[[115 101 109 138 155 103 133 122 119 136 138 134 127 132]
 [109 128 134 125 149 117 132 144 123 102 111 102 125 128]]
|
[[109 128 134 125 149 117 132 144 123 102 111 102 125 128]
 [115 101 109 138 155 103 133 122 119 136 138 134 127 132]]

[[146 100 144 136 142 112 105 124]
 [150 106 143 135 142 116 112 125]
 [127 129 124 129 128 130 127 128]
 [100 153 102 121 101 151 151 137]
 [146 124 155 116 157 101 126 141]]
|
[[100 153 102 121 101 151 151 137]
 [127 129 124 129 128 130 127 128]
 [146 124 155 116 157 101 126 141]
 [150 106 143 135 142 116 112 125]
 [146 100 144 136 142 112 105 124]]

[[125 112 114 127 140 127 117 117 102 119 133 119 121]
 [106 134 136 128 115 148 121 120 126 137 144 119 119]
 [124 149 147 127 110 134 140 140 153 144 130 141 137]
 [107 135 136 127 116 148 119 117 123 139 147 117 115]
 [146 114 116 129 145 110 122 132 115 117 111 134 135]
 [126 113 115 129 133 124 120 118 103 116 126 117 122]
 [125 109 112 128 142 128 114 113 109 119 139 116 117]]
|
[[124 149 147 127 110 134 140 140 153 144 130 141 137]
 [107 135 136 127 116 148 119 117 123 139 147 117 115]
 [106 134 136 128 115 148 121 120 126 137 144 119 119]
 [146 114 116 129 145 110 122 132 115 117 111 134 135]
 [126 113 115 129 133 124 120 118 103 116 126 117 122]
 [125 112 114 127 140 127 117 117 102 119 133 119 121]
 [125 109 112 128 142 128 114 113 109 119 139 116 117]]

[[141 102 115 131 107 118  99 134 133 112 150 134 147]
 [128 136 122 111 135 136 139 110 112 137 115 114 113]
 [ 98 143 142 122 151 147 139 120 120 155 108 120 108]]
|
[[ 98 143 142 122 151 147 139 120 120 155 108 120 108]
 [128 136 122 111 135 136 139 110 112 137 115 114 113]
 [141 102 115 131 107 118  99 134 133 112 150 134 147]]

[[148 147 145 140 114 113]
 [106 117 119 133 143 136]
 [108 133 132 113 120 138]]
|
[[148 147 145 140 114 113]
 [108 133 132 113 120 138]
 [106 117 119 133 143 136]]

[[131 111 112 118 115 126 114 131 118 109 156 152 130 123 118 120]
 [126 110 134 111 124 115 142 126 118 137 137 132 122 126 127 129]
 [116 136 139 134 137 131 133 125 131 140 122 115 121 133 136 134]]
|
[[116 136 139 134 137 131 133 125 131 140 122 115 121 133 136 134]
 [131 111 112 118 115 126 114 131 118 109 156 152 130 123 118 120]
 [126 110 134 111 124 115 142 126 118 137 137 132 122 126 127 129]]

[[134 120 132 128 139 135 124 124 126 122 132 135]
 [132 126 131 125 132 143 118 128 125 134 125 133]
 [123 133 136 134 127 122 141 120 133 130 136 121]
 [126 124 117 127 124 127 120 138 130 124 119 131]
 [113 122 130 143 130 133 133 131 147 130 127 125]
 [125 132 132 137 130 138 128 122 130 150 136 115]
 [127 129 141 140 137 127 141 113 132 134 145 117]]
|
[[123 133 136 134 127 122 141 120 133 130 136 121]
 [125 132 132 137 130 138 128 122 130 150 136 115]
 [127 129 141 140 137 127 141 113 132 134 145 117]
 [132 126 131 125 132 143 118 128 125 134 125 133]
 [126 124 117 127 124 127 120 138 130 124 119 131]
 [113 122 130 143 130 133 133 131 147 130 127 125]
 [134 120 132 128 139 135 124 124 126 122 132 135]]
